Below are the code and all the weights of a small trained network. Each question names an input and a target symbol and asks about switching units off, where a switched-off unit gives its printed mean instead of its output.

import numpy as np


def w(rows, s, z=0):
    codes = np.array(rows[::2]) - 128.0
    scale = np.full(codes.shape[1], s)
    scale[-1] = z or s
    return codes * scale


def f(y):
    return y / 2 * (1 + np.tanh(0.7978845608 * (y + 0.044715 * y**3)))


def softmax(a):
    e = np.exp(a - a.max(-1, keepdims=True))
    return e / e.sum(-1, keepdims=True)


def log_softmax(a):
    a = a - a.max(-1, keepdims=True)
    return a - np.log(np.exp(a).sum(-1, keepdims=True))


def net(x, mask):
    ids = ['αβγδεηθλμξστφψω'.index(c) for c in x.split()]
    T = len(ids)
    res = E[ids] + P[:T]
    u = 0
    for l in range(2):
        q, k, v = (res @ M[l].T for M in (Q, K, V))
        z = softmax(np.where(np.tri(T) > 0, q @ k.T / 3**0.5, -1e9)) @ v
        res = res + np.where(mask[u], z, O[l][:, -1]) @ O[l][:, :-1]
        u += 1
        y = f(res @ A[l][:, :-1].T + A[l][:, -1])
        res = res + np.where(mask[u : u + 12], y, B[l][:, -1]) @ B[l][:, :-1]
        u += 12
    return log_softmax(res[-1] @ U[:, :-1].T + U[:, -1])


Q, K, V, O, A, B = {}, {}, {}, {}, {}, {}
E = w([
[127,130,134,136,27],'α',
[128,110,145,147,40],'β',
[104,80,171,160,44],'γ',
[182,126,144,63,29],'δ',
[77,131,83,152,44],'ε',
[155,72,145,69,97],'η',
[175,148,88,65,57],'θ',
[94,67,139,87,131],'λ',
[63,39,94,161,162],'μ',
[104,111,56,50,158],'ξ',
[225,176,118,159,106],'σ',
[88,207,2,142,137],'τ',
[161,219,47,161,113],'φ',
[125,128,121,235,177],'ψ',
[206,59,203,138,214],'ω',
],0.0079)
P = w([
[126,142,163,117,88],'0',
[175,54,61,128,56],'1',
[176,40,30,144,84],'2',
[182,55,43,136,143],'3',
[199,47,24,131,147],'4',
[197,26,2,132,163],'5',
],0.0061)
Q[0] = w([
[139,186,224,38,161],'0.h0',
[25,239,251,197,182],'0.h0',
[105,4,102,145,100],'0.h0',
],0.012)
K[0] = w([
[41,122,115,153,7],'0.h0',
[113,123,169,65,35],'0.h0',
[192,180,63,122,186],'0.h0',
],0.013)
V[0] = w([
[204,150,181,254,103],'0.h0',
[79,13,178,178,179],'0.h0',
[213,86,200,46,114],'0.h0',
],0.0097)
O[0] = w([
[254,140,146,242,189,101],'0.h0',
[103,25,213,178,49,250],'0.h0',
[235,113,204,3,189,1],'0.h0',
],0.0089,0.00068)
A[0] = w([
[79,52,165,22,68,198],'0.n0',
[143,78,131,155,118,170],'0.n1',
[135,142,202,168,29,181],'0.n2',
[144,72,47,141,179,252],'0.n3',
[77,109,47,81,121,217],'0.n4',
[147,152,253,101,89,164],'0.n5',
[155,145,138,197,30,208],'0.n6',
[172,192,101,69,168,196],'0.n7',
[204,37,166,83,149,243],'0.n8',
[214,152,104,73,197,218],'0.n9',
[166,56,82,158,145,228],'0.n10',
[80,127,60,31,122,211],'0.n11',
],0.0061,0.0039)
B[0] = w([
[44,101,221,75,36,227],'0.n0',
[147,124,165,177,99,182],'0.n1',
[101,49,163,228,222,165],'0.n2',
[186,174,115,169,69,254],'0.n3',
[102,206,110,124,53,228],'0.n4',
[163,142,234,122,207,135],'0.n5',
[102,29,106,247,154,206],'0.n6',
[179,218,91,44,162,174],'0.n7',
[253,89,226,95,71,230],'0.n8',
[235,173,102,52,137,196],'0.n9',
[208,147,152,206,53,248],'0.n10',
[87,229,123,72,51,214],'0.n11',
],0.0049,0.006)
Q[1] = w([
[230,135,92,159,2],'1.h0',
[101,124,181,99,228],'1.h0',
[180,113,122,174,30],'1.h0',
],0.007)
K[1] = w([
[43,156,193,116,251],'1.h0',
[164,97,45,144,1],'1.h0',
[69,174,171,101,235],'1.h0',
],0.006)
V[1] = w([
[254,132,227,135,204],'1.h0',
[68,30,191,216,139],'1.h0',
[151,94,243,62,90],'1.h0',
],0.0073)
O[1] = w([
[121,146,190,180,255,196],'1.h0',
[175,218,210,204,44,29],'1.h0',
[51,142,250,65,166,255],'1.h0',
],0.0058,0.0097)
A[1] = w([
[72,140,152,106,243,61],'1.n0',
[122,184,175,172,106,81],'1.n1',
[120,29,51,92,178,122],'1.n2',
[110,9,57,89,159,121],'1.n3',
[176,135,88,195,189,254],'1.n4',
[169,137,89,139,69,242],'1.n5',
[96,193,117,158,139,141],'1.n6',
[197,133,139,96,125,218],'1.n7',
[133,150,90,157,94,195],'1.n8',
[54,73,135,104,254,87],'1.n9',
[164,33,20,84,134,53],'1.n10',
[99,36,149,165,132,129],'1.n11',
],0.006,0.0071)
B[1] = w([
[182,61,46,118,10,214],'1.n0',
[176,183,126,157,93,177],'1.n1',
[174,221,151,140,91,240],'1.n2',
[155,233,168,129,80,243],'1.n3',
[74,104,90,121,254,216],'1.n4',
[54,56,94,145,150,234],'1.n5',
[97,125,112,169,118,138],'1.n6',
[108,83,124,105,204,200],'1.n7',
[80,86,99,158,115,188],'1.n8',
[231,94,75,112,16,254],'1.n9',
[80,232,205,172,174,223],'1.n10',
[171,185,171,158,79,195],'1.n11',
],0.0059,0.01)
U = w([
[52,70,132,108,203,203],'α',
[64,108,163,124,203,200],'β',
[102,235,213,162,173,73],'γ',
[203,68,68,87,83,2],'δ',
[80,1,38,115,123,137],'ε',
[92,29,147,72,149,165],'η',
[177,234,133,98,109,126],'θ',
[55,142,195,85,158,165],'λ',
[133,132,160,163,45,153],'μ',
[37,151,138,68,107,105],'ξ',
[189,126,88,144,180,158],'σ',
[75,181,74,144,108,86],'τ',
[91,188,87,148,180,169],'φ',
[171,108,93,227,146,97],'ψ',
[190,100,176,141,148,63],'ω',
],0.0049,0.0061)

Each question gives the input, a string of symbols that net reads in full, and the target symbol t.
The units are the heads (3 rows each of Q, K, V and O) and the neurons (one row each of A and B). Each row of codes is followed by its name. A weight is (code - 128) times the scale printed after its matrix; where a second scale follows, it is the last column's (O, A, B and U).
mask holds one flag per unit, layer by layer, with each layer's heads first. A switched-off unit (its flag False) gives its mean, the last column of its rows in O or B, instead of its output. The means were averaged over made-up inputs and are rounded, as every weight is.
A unit's drop is (log p(t) with every unit on - log p(t) with that unit switched off) / (log p(t) with every unit on - log p(t) with every unit switched off).
The circuit of an input: a set's keep is (log p(t) with only the set's units on - log p(t) with every unit switched off) / (log p(t) with every unit on - log p(t) with every unit switched off). Starting from the 12 units with the biggest drops (on a tie, the unit counted first), units are removed one at a time, each time the one whose removal leaves the highest keep (on an exact tie, the one counted first), for as long as the keep stays at least 0.8.
units of the circuit, in order: the units of the circuit, biggest drop first
most important unit: the unit with the biggest drop
k most important neurons: the k neurons with the biggest drops, biggest first
top k neurons in layer l: the k neurons of layer l with the biggest drops, biggest first
drop of u: that unit's drop, to one decimal
input μ δ ψ λ λ, target μ: units of the circuit, in order	[1.h0; 0.h0]
input μ β α, target μ: units of the circuit, in order	[0.h0; 1.h0]
input δ α δ, target δ: 2 most important neurons	[1.n9; 1.n0]
input μ θ θ, target μ: most important unit	1.h0
input μ λ ψ φ μ λ, target μ: units of the circuit, in order	[1.h0; 0.h0; 0.n3]
input μ μ γ ε ε, target μ: units of the circuit, in order	[1.h0; 0.h0]
input ω α ε θ, target ω: top 2 neurons in layer 0	[0.n8; 0.n5]
input θ ω δ ε, target θ: 3 most important neurons	[0.n8; 1.n3; 1.n2]
input θ μ θ θ η, target θ: 3 most important neurons	[1.n3; 1.n2; 0.n7]
input σ δ ω ψ σ μ, target σ: top 2 neurons in layer 1	[1.n4; 1.n9]
input δ μ φ η, target δ: 3 most important neurons	[1.n9; 1.n0; 0.n5]
input λ δ λ, target λ: top 2 neurons in layer 1	[1.n9; 1.n0]
input ε θ α μ θ, target ε: 2 most important neurons	[1.n5; 1.n2]
input ε φ μ μ, target ε: most important neuron	[1.n5]
input φ μ θ τ θ, target φ: top 2 neurons in layer 0	[0.n0; 0.n7]
input θ μ δ ξ μ, target θ: 3 most important neurons	[1.n3; 1.n2; 0.n7]
input θ ε η, target θ: top 2 neurons in layer 0	[0.n7; 0.n9]
input ε η μ μ μ γ, target μ: top 3 neurons in layer 1	[1.n11; 1.n4; 1.n7]
input ξ μ μ, target ξ: top 2 neurons in layer 0	[0.n0; 0.n11]
input τ τ τ ε β β, target τ: most important neuron	[1.n10]
input δ δ ε μ θ, target δ: 3 most important neurons	[1.n9; 1.n0; 0.n9]
input σ μ θ, target σ: drop of 0.n0	0.1
input σ γ μ, target σ: drop of 0.n4	0.0
input φ θ μ, target φ: drop of 1.h0	0.6
input δ μ γ μ ξ, target δ: drop of 1.n4	0.1
